Each row is followed by its class number.
[-31   3  25 -52  29  -6   2 -24 -32  29  14  76 -15 -23  26  -9 -21 -41
  56 -44  -9  27 -40  65 -51 -96 -48  22  -7   3  -5 -30 -36  -4 -24 -25
  17  30  -7  -4  34  28  28] => 8
[-11  -2  -8  28  -7 -19  -4  11 -33   8  -3 -28  -6  14  21  21 -56  65
  15   5 -14 -89  58 -22 -63  -5 -53 -25  16  59  39  31  23  32  19 -22
 -28 -23  31  23  27 -12  57] => 1
[-20  -9 -14   9  10 -34 -23  14 -52  26   3  25 -20  41  17  23   6  42
 -40 -18   5 -17  37  44  10   7 -33  11   0  22  10 -24   2 -41  38  25
  10 -35 -16   0  -8   4 -60] => 1
[-15 -18 -34  23  19 -36 -37  15 -51  30  16  37  -4  62  -7  18  13  53
 -37 -38   4 -25  53  57   9  23 -24   7   6   9  -6 -31   4 -49  40   6
  29   1 -23   0  22  11 -65] => 4
[-49  62  41  52 -11   3 -27 -14 -59   3  29 -56 -54 -78 -15  23  23  65
  35  49  11  -6  -9 -50   5  -6 -55 -25 -39  15  67  13 -15 -58  51 -36
 -39 -47 -18 -19  16  23   6] => 0
[-31  13  26 -42  40 -23 -27 -10 -36  31   9  78 -10  -8  33  -9 -20 -10
  51 -13  -6  15 -18  64 -60 -77 -36  26   0  12  -6 -41 -54  -1  -5 -45
  10  23 -32 -13  21  56  20] => 2
[ -20   40   -6   34    1  -21  -47   14  -39   16    4  -35   15   -5
   19   14  -31   54    5  -11  -16 -102   80   -5  -51   -3  -40  -20
   55   70   24   12   21   31   19   -6  -35   -6   29   57   26  -28
   63] => 2
[ -40   25   51   47  -18   12  -13   -5  -57    6  -22  -52  -70 -100
  -15   41   36   55   35   63    1   -6    8  -48   22    5  -43  -28
  -26    4   70   15  -10  -41   44  -47  -46  -34    3  -33  -16   17
   24] => 1
[-23 -13  25 -45  22 -27  -4   0 -22  30   3  53 -12 -18  17  -4 -12 -26
  65 -50 -10  17 -33  73 -39 -74 -57  14 -30  -6  -1 -31 -47  -6  -9 -34
  10  40   1  -8  27  25  29] => 8
[-48  -9  23 -55  35 -18   0 -21 -39  45   6  70  -7  12  22  -9   6 -22
  65 -22 -17  20 -37  71 -38 -64 -38  33 -35 -20   6 -26 -33  -8 -10 -31
  33  22 -17 -26   8  44  33] => 3
[-52  12  19 -64  45   3  17 -34 -41  37  13  84  -6 -13  28 -15   1 -40
  67 -37 -19  36 -49  71 -47 -92 -47  37 -11  -3  20 -23 -40  -8 -21 -20
  22  10 -24 -15   1  54  37] => 3
[-22  12  20 -62  42  -9  14 -15 -41  21  25  66  -3  30  19 -17 -14 -25
  67 -19   3  40 -36  63 -61 -93 -53  26 -28  -1  30 -24 -32  19   3 -53
  26  31 -20 -17  23  52  34] => 7
[ -20   49   27   49    1   25  -24   -1  -45   13   -2  -41  -59 -105
  -16   34   22   33   33    8    6  -20    6  -19   21    0  -72  -28
  -21   13   47    9  -15  -47   31  -13  -43  -23  -11  -18   17  -12
   22] => 8
[-28 -14 -35  35  22 -29 -30   6 -57  23  13  27 -22  36   0  30  25  24
 -36 -38  14 -27  36  56   9  50 -41  12   3   8 -19 -12  15 -56  22  20
  10 -16  -9   4  33 -12 -70] => 8
[ -43   20   65   51   -8   13  -23   -8  -56   12    1  -65  -66 -114
  -16   42   29   48   45   31   -1  -20   -2  -34    2   20  -58  -25
  -25   -1   38   17  -10  -52   32  -37  -45  -27   14  -29   26   -2
   11] => 8
[-40  34  50  43   1  17 -11  -4 -48   6 -11 -58 -56 -98 -27  43  41  52
  29  35   0  -5  13 -38   7   6 -35 -22 -10   3  35   6 -15 -46  36 -28
 -42 -18  -4 -23   7  -7  20] => 4
[-15  11  -3  43   2 -16 -34   8 -26   2  22 -34  -8   5   9  28 -47  75
  32 -13  -9 -86  62 -16 -55   3 -60 -17  29  39  31  50   4  31  29 -32
 -48  -8  29  38  56 -24  49] => 5
[-46  -4  22 -42  30 -30  -5 -10 -34  28  13  73 -16  -3  28  -1  -9   9
  62 -32 -18  47 -45  52 -57 -69 -44  27 -13   5 -16 -28 -46  26 -16 -35
  13  33 -16   9  27  43  13] => 6
[ -40   13  -20   36   -2  -18  -18    1  -42   19   -4  -18    2   13
   17    5  -30   55   34  -20  -27 -111   49   -2  -52    6  -31  -12
   14   42   34   27   23   13   22  -10  -33   -2   37   28   28  -16
   71] => 3
[-30  -7 -16  25   2  -8  -3  20 -35  11   6 -33  19  16   4  13 -33  49
   7  -3 -26 -93  64 -11 -43  -4 -29 -23  39  55  10  17  33  28   5  -6
 -25  -1  40  40  43 -22  60] => 4
[-30  25 -17  32   5 -23 -32  10 -35  22  12 -29   8   3   7  14 -25  65
  23 -23 -15 -94  59 -10 -46 -10 -53  -6  36  59  17  21  22  47   7  -1
 -30  -3  37  54  34 -25  49] => 6
[-25  10  -4  26   2 -14  -9  13 -33  15  16 -42  10   2  16  19 -37  50
  32 -30 -27 -95  42   2 -58 -10 -53 -10  13  46  31  23  21  26  18 -14
 -33 -19  36   7  39 -24  59] => 3
[-35  15 -19  25  28 -44 -33  27 -58  25  20  14  -6  45  -6  22   9  50
 -17 -43   2 -16  32  50  15  -4 -43  22  14  24  14 -32   2 -14  47  26
   0 -14 -10  10   7  -2 -75] => 6
[-27 -21 -27  38  20 -46 -30  11 -49  18   6  24 -25  24  -1  32  18  31
 -34 -48  10 -29  30  54  -1  59 -28  11 -10   2 -22 -10   5 -62  21  14
   6 -12 -11   7  33 -11 -78] => 8
[-11  -1 -26  44  15 -25 -40  16 -45  35  20  38 -19  43   0  20   0  44
 -31 -45  21 -37  31  54  -1  22 -49   5 -11  26  10 -28   4 -56  62   7
  15 -13  -9 -22  29   9 -74] => 8
[-27  25  27 -49  39 -19 -14 -22 -46  26  14  82 -10  -4  29 -15 -23 -17
  48 -34  -9  22 -11  76 -51 -91 -46  25  -2  11  18 -39 -47  -6 -11 -37
  20  28 -41  10   8  55  29] => 2
[-41  56  59  49   7  10 -45 -11 -69  17 -11 -55 -65 -99 -14  35  36  59
  25  53   6 -14  16 -36   7  20 -48 -15  -6  10  48   5 -17 -51  48 -39
 -40 -31 -25 -19  -3   8  14] => 2
[-21  18 -19   8  29 -22 -14  14 -72  12  33  19   0  65   2  12   5  29
 -17 -28  12  -5  27  53  -6   3 -35  19   1  18  35 -17   7 -24  56  16
   3 -26 -24   5   6  14 -75] => 7
[-37  -9 -26  18  20 -47 -25   8 -63  32 -24  32 -31  31  16  29  21  41
 -42 -20   1  -8  38  42  14  33 -26   4   3  16   4 -14   3 -38  31  23
  14 -24 -13  24  -6  -6 -53] => 1
[-31 -18  22 -51  20 -21  -4  -9 -32  33   4  59  -9  -7  22  -4 -13 -24
  65 -29 -18  16 -26  70 -38 -70 -53  21 -22 -16  -9 -23 -38   3 -19 -41
  29  40   3  -3  31  35  24] => 8
[-50   3  28 -56  31 -16   6 -16 -28  46   1  64  -4 -19  33 -17  -6 -24
  70 -24 -25  30 -49  64 -53 -68 -32  24  -7  -8  -8 -29 -53  -6 -11 -25
  16  14  -4 -30  10  44  20] => 3
[-33  16 -15  44  27 -51 -56  -1 -53  30  21  38 -29  42   0  29   8  64
 -21 -36  23 -24  53  54   3  23 -39  18  -7   4  16  -1 -16 -61  57  -5
   8  -9 -22   6  23   2 -69] => 5
[-40  -1 -17  31  29 -44 -44   9 -67  31 -12  24 -24  31  -1  34  28  39
 -48 -22  18 -14  55  51   2  56 -16  14   4  11   2 -22  -6 -61  44   8
   7 -20 -34   4  11  -3 -89] => 2
[ -25   11  -22   52  -13   -9  -38    5  -46   12   22  -23    2    0
   14   19  -36   40   30   -8   -9 -111   58  -10  -52    2  -53  -18
   28   53   14   28   34   11   14  -18  -32   -7   54   21   63  -21
   54] => 8
[-31   2 -10  14  14 -51 -46   5 -45  42  17  15 -14  38   1  14   4  66
 -44 -28   5 -28  37  33   7  17 -29  -2  -7  13  19 -17  -8 -34  48   9
  35 -23 -19  30  21  19 -83] => 0
[-21 -18  21 -72  27 -24   1  -3 -18  29  -6  57  -5  -4  13  -1  -2 -17
  42 -42 -15  37 -21  61 -43 -91 -31  19 -16  -9  -7 -38 -54  -6 -14 -33
  27  51 -29   2  17  27  32] => 4
[-43 -22 -37  24  23 -28 -13   1 -53  18   3  31 -11  47 -11  30  31  32
 -51 -28   4  -5  46  49  -3  47  -6  15  17   0 -23 -13  12 -54  27  17
  10   0 -29  15  21 -17 -72] => 4
[ -20   25   12  -63   52   12   22  -32  -53   11   25   88   -8   18
   28  -29  -21  -32   57  -21   -4   53  -38   45  -62 -114  -45   22
    1   15   46  -21  -30    7   -3  -38   28   24  -35    8   22   68
   35] => 7
[-10  10 -13  24   4 -22 -15  18 -33  18 -14 -30   3   0  17  11 -50  53
  11  -6 -22 -93  52 -19 -25 -13 -44 -25  33  61  40  18  30  40  14  -9
 -29 -17  42  35  12 -20  67] => 1
[-30 -11 -19  24  27 -44 -23   7 -52  25 -29  36 -38  37  11  37  16  45
 -46 -21   7 -20  55  42   9  27 -22   9   1  14  15  -8   1 -41  44  23
  19 -14 -23  26  -9   1 -55] => 1
[-29 -12  25 -63  18 -28  10  -4 -15  20  -2  53   1   3   6  -7  -6 -13
  54 -35 -22  28 -13  72 -39 -99 -33  10 -13 -18  -6 -45 -57  -2 -19 -44
  27  48  -7 -10   9  37  28] => 4
[ -36   -5   17  -65   36   -9   19  -13  -19   14    6   83   -7   -3
   17   -6  -11  -33   47  -33  -14   27  -16   67  -48 -108  -26   14
   -5    1   -2  -44  -50   -6  -36  -24   20   39  -24    1   16   51
   42] => 4
[ -2  16   2  23   4 -13  -7   8 -41 -11  29 -39   7  28  14  13 -48  65
  36 -23  -7 -80  42 -14 -71 -12 -53 -22   9  54  61  29  24  43  28 -36
 -36  -8  37  25  43  -5  51] => 7
[ -53   33   53   40  -12   -3  -37  -15  -53   22    1  -77  -60 -100
  -24   25   36   63   38   56    8  -16    4  -57   15    7  -37  -30
  -33   -3   59   22  -27  -50   38  -51  -36  -33  -11   -1   13   13
    9] => 0
[ -33  -13   26  -75   20  -26    5   -7  -15   22  -13   57   -1    1
   18    2   -7  -14   47  -44  -22   29  -17   64  -44 -104  -34   20
  -12  -17   -9  -39  -51    3  -11  -27   29   50    2  -13   15   21
   31] => 4
[-35  14  -8  30  22 -47 -47  17 -45  24  21  24 -15  42   8  26  -1  51
 -18 -31   9 -27  55  53   1   6 -33  17  15  10   4  -5 -18 -43  55  16
  -2 -15  -7  13  22  -7 -69] => 5
[-37  56  54  30   4  30  -9 -19 -77  -5  10 -57 -59 -77 -14  28  44  45
  40  56  10   4  -5 -49  -5  -2 -44 -12 -21   8  75  20   1 -31  43 -39
 -34 -34  -9  -9  -2  24  23] => 7
[-54  -2 -13  30  11 -55 -47   5 -37  28  11  13 -13  19  -5  27  28  43
 -44 -23   5 -24  36  37   8  30  -5  -3  -5   6  -1  -9  -5 -34  36  12
  14 -18 -13  34  18   8 -75] => 0
[-45   8  18 -52  34 -28  -7 -10 -33  38  11  68  -6 -28  27  -9  -1  -2
  65 -28 -17  45 -45  49 -57 -66 -46  32   4   8 -18 -24 -50  20 -19 -19
  12  20 -12  11  21  46   6] => 6
[-47  -3  23 -47  18 -36 -12 -14 -12  35  12  58  -8 -23  26 -17 -18  -6
  48 -22 -15  27 -39  45 -50 -81 -26  -1 -16   2  -2 -25 -64   4  -9 -44
  14  24 -13  14  35  50  10] => 0
[-41  30  33 -50  42 -22 -15 -30 -28  29  24  77  -7 -16  25 -14 -14 -19
  72 -20 -15  34 -19  68 -48 -99 -51  31  17  -9   1  -6 -54   2 -11 -28
  14  33 -20  24  16  40  44] => 5
[ -43    7  -14   44    4  -10  -10    7  -45   26    5  -35    4   13
   15   13  -37   48   32   -4  -23 -104   40  -13  -53   20  -37  -10
   13   45   24   33   35   22   23  -15  -31  -22   45    5   41  -24
   62] => 3
[ -7 -11  -8  37  -6 -12 -10  16 -31  -1  19 -40   2   0  14  26 -51  53
  27 -33 -10 -96  52  -9 -52   1 -60 -22  13  55  28  24  25  15   5 -27
 -42  -7  47  15  67 -30  36] => 8
[-12  -8 -24  20  -3  -3  -6  18 -28   2  16 -22   8  29   2  25 -44  63
   5 -14 -19 -84  64  -8 -63  -5 -45 -23  31  49  22  15  20  31  19 -20
 -29   5  16  24  51 -17  42] => 4
[-48 -16  29 -53  30 -34   2 -17 -23  43 -16  63 -10  -5  20 -10   3 -21
  69 -40 -20  25 -38  71 -44 -68 -24  24 -39 -24   3 -26 -53 -11 -11 -40
  28  35 -11 -18   2  35  35] => 3
[-17  -6 -25  17   6 -37 -43  12 -45  34  -2  43 -27  40  21  30  12  51
 -53 -26  12  -9  30  43  14  17 -34   5  -2  26  14 -27  -4 -42  53  15
  20 -22 -25  -5 -11  11 -65] => 1
[-31   6 -14  28  28 -33 -46   1 -43  24  27  31 -15  35   3  28  13  50
 -14 -38  12 -20  45  58   6  16 -48  23  13  -2   0   2 -12 -41  42   6
  -6 -18  -9   0  28  -7 -64] => 5
[-43   1  25 -50  29 -26 -13 -11 -35  40   8  71 -10  -5  21 -12 -14   5
  61 -18 -21  45 -41  45 -53 -91 -42  29  -9   2 -10 -30 -45  26  -8 -38
  31  33 -24   9  23  46  12] => 6
[-36   9 -21  38  30 -44 -49  -1 -58  19  12  27 -33  45   5  31  17  57
 -32 -17  13 -20  49  39   4  42 -28  25  11  -3  -7   8  -1 -52  42   6
  10  -8 -24  27  28 -12 -62] => 5
[-19  11 -23  18  21 -41 -29  15 -68  29   9  36 -20  61  16  15  -2  41
 -23 -23  13 -17  42  50  16 -13 -45  11   4  33  29 -38   2 -47  48  18
  10 -35 -13 -13  -7   9 -55] => 1
[ -31   -2   15  -73   39   -8   15  -17  -24   31   12   77   -5   -7
   14  -12   -7  -35   47  -32  -11   38  -22   68  -55 -105  -42   20
    5   -1   -6  -42  -50   -6  -29  -32   28   39  -28   -5   23   46
   36] => 4
[-55  69  39  47   8  13 -38 -28 -68  11  14 -30 -70 -85 -18  34  35  51
  40  52  13   7   4 -35   5   0 -61 -10 -15  -4  52  30 -25 -58  38 -32
 -35 -34 -29  -5   7   8  24] => 5
[-22  27 -15  31 -11 -16 -29   6 -40  13  -3 -17  -3   9  23  17 -34  54
  12  15 -15 -94  64 -18 -45 -25 -46 -18  33  63  34  21  32  32  22 -11
 -28 -12  31  39  13 -18  80] => 1
[ -40   25  -20   44   10  -22  -43   -4  -43   17   14  -25   -7   10
   10   16  -36   62   24   10   -8 -101   70  -20  -54    6  -46  -10
   45   45   20   50   18   22   15  -28  -40    6   23   64   52  -34
   74] => 5
[-32  -8  15 -45  20 -30  -7  -9 -27  28  -4  69 -19 -20  41  -9 -13 -12
  61 -46 -21  16 -31  67 -45 -66 -49   7  -2   2 -25 -35 -54  -6 -28 -30
  12  42  12  10  37  29  30] => 8
[-53  -7 -23  15  25 -34 -17  -2 -56  42  -1  32 -16  28  12  30  32  22
 -28 -34   0 -26  32  63  -9  65 -11  31  -5  -3 -13  -3   6 -48  25  33
  16 -21 -15   3   7  -4 -70] => 3
[-15  21 -10  33  -5 -26 -30   5 -35  16 -13 -23  -5   3  23  13 -36  58
  17  -4 -16 -99  65 -19 -41 -19 -48 -27  36  62  39  22  25  28  22  -9
 -24  -8  45  41  11 -19  85] => 1
[-32  14  -4  40   3  -5 -15   7 -46  18  21 -43  10  16   6  10 -39  69
  28  -4 -20 -73  39 -28 -42   5 -58  -8  40  58  23  29  40  51  25  -5
 -35 -15  43  32  39 -28  40] => 6
[-41  15 -10  24  28 -53 -55  14 -51  32  20  26 -16  27   4  28   8  48
 -19 -38   6 -25  56  60   5  -2 -36  15  14  11   6  -6 -19 -44  42  14
   0 -12 -16  27  24 -11 -60] => 5
[-59  -7  -9  34  23 -48 -27   2 -59  35   4  21 -17  29   0  30  35  29
 -15 -29   0 -28  27  61   2  61  -7  23 -17 -11  -3  -9   9 -60  37  20
  11 -22  -6 -16   3  -2 -67] => 3
[ -34    9   -8   37  -14  -19  -31    5  -28   12   31  -48   13    4
    8    5  -51   56   15    3  -10 -101   47  -34  -50  -16  -32  -29
   24   56   39   33   20   25   25  -26  -38  -21   37   36   54   -8
   38] => 0
[-53  -8  27 -57  13 -36 -12  -9 -14  40   3  49  -7 -12   9  -8 -12 -12
  46 -18 -10  31 -36  47 -41 -80 -29   2 -35 -13  18 -19 -60   8  11 -47
  17  38 -24  13  20  39  12] => 0
[-50 -10  29 -59  39 -26  -7 -22 -32  51  -2  67 -11 -16  38  -7  -4 -16
  75 -20 -28  26 -43  58 -65 -59 -33  29 -12 -13 -19 -21 -49   1 -18 -35
  28  18 -10 -24  27  41  31] => 3
[-50  74  55  48   9   9 -35 -27 -65   9  15 -43 -71 -85 -15  36  29  51
  35  46  16   1   0 -39  -5  -4 -61   1 -12  -4  43  29 -15 -54  47 -32
 -32 -34 -14 -15   9  -1  25] => 5
[-29  -9 -24  20  16 -41 -15  11 -42  23 -26  28 -20  21  10  30  17  40
 -43 -26  -4 -11  42  44  10  35 -24   6  11  10   6  -6   6 -34  41  24
  10 -16  -5  14  -9 -12 -61] => 1
[-25  31  34 -52  47  -8  -6 -31 -40  26   5  80 -16  -5  28 -15 -27  -9
  35 -31  -8  16 -19  64 -53 -99 -47  32  -1  12  17 -41 -37   1 -13 -39
  24  27 -39   7   7  49  37] => 2
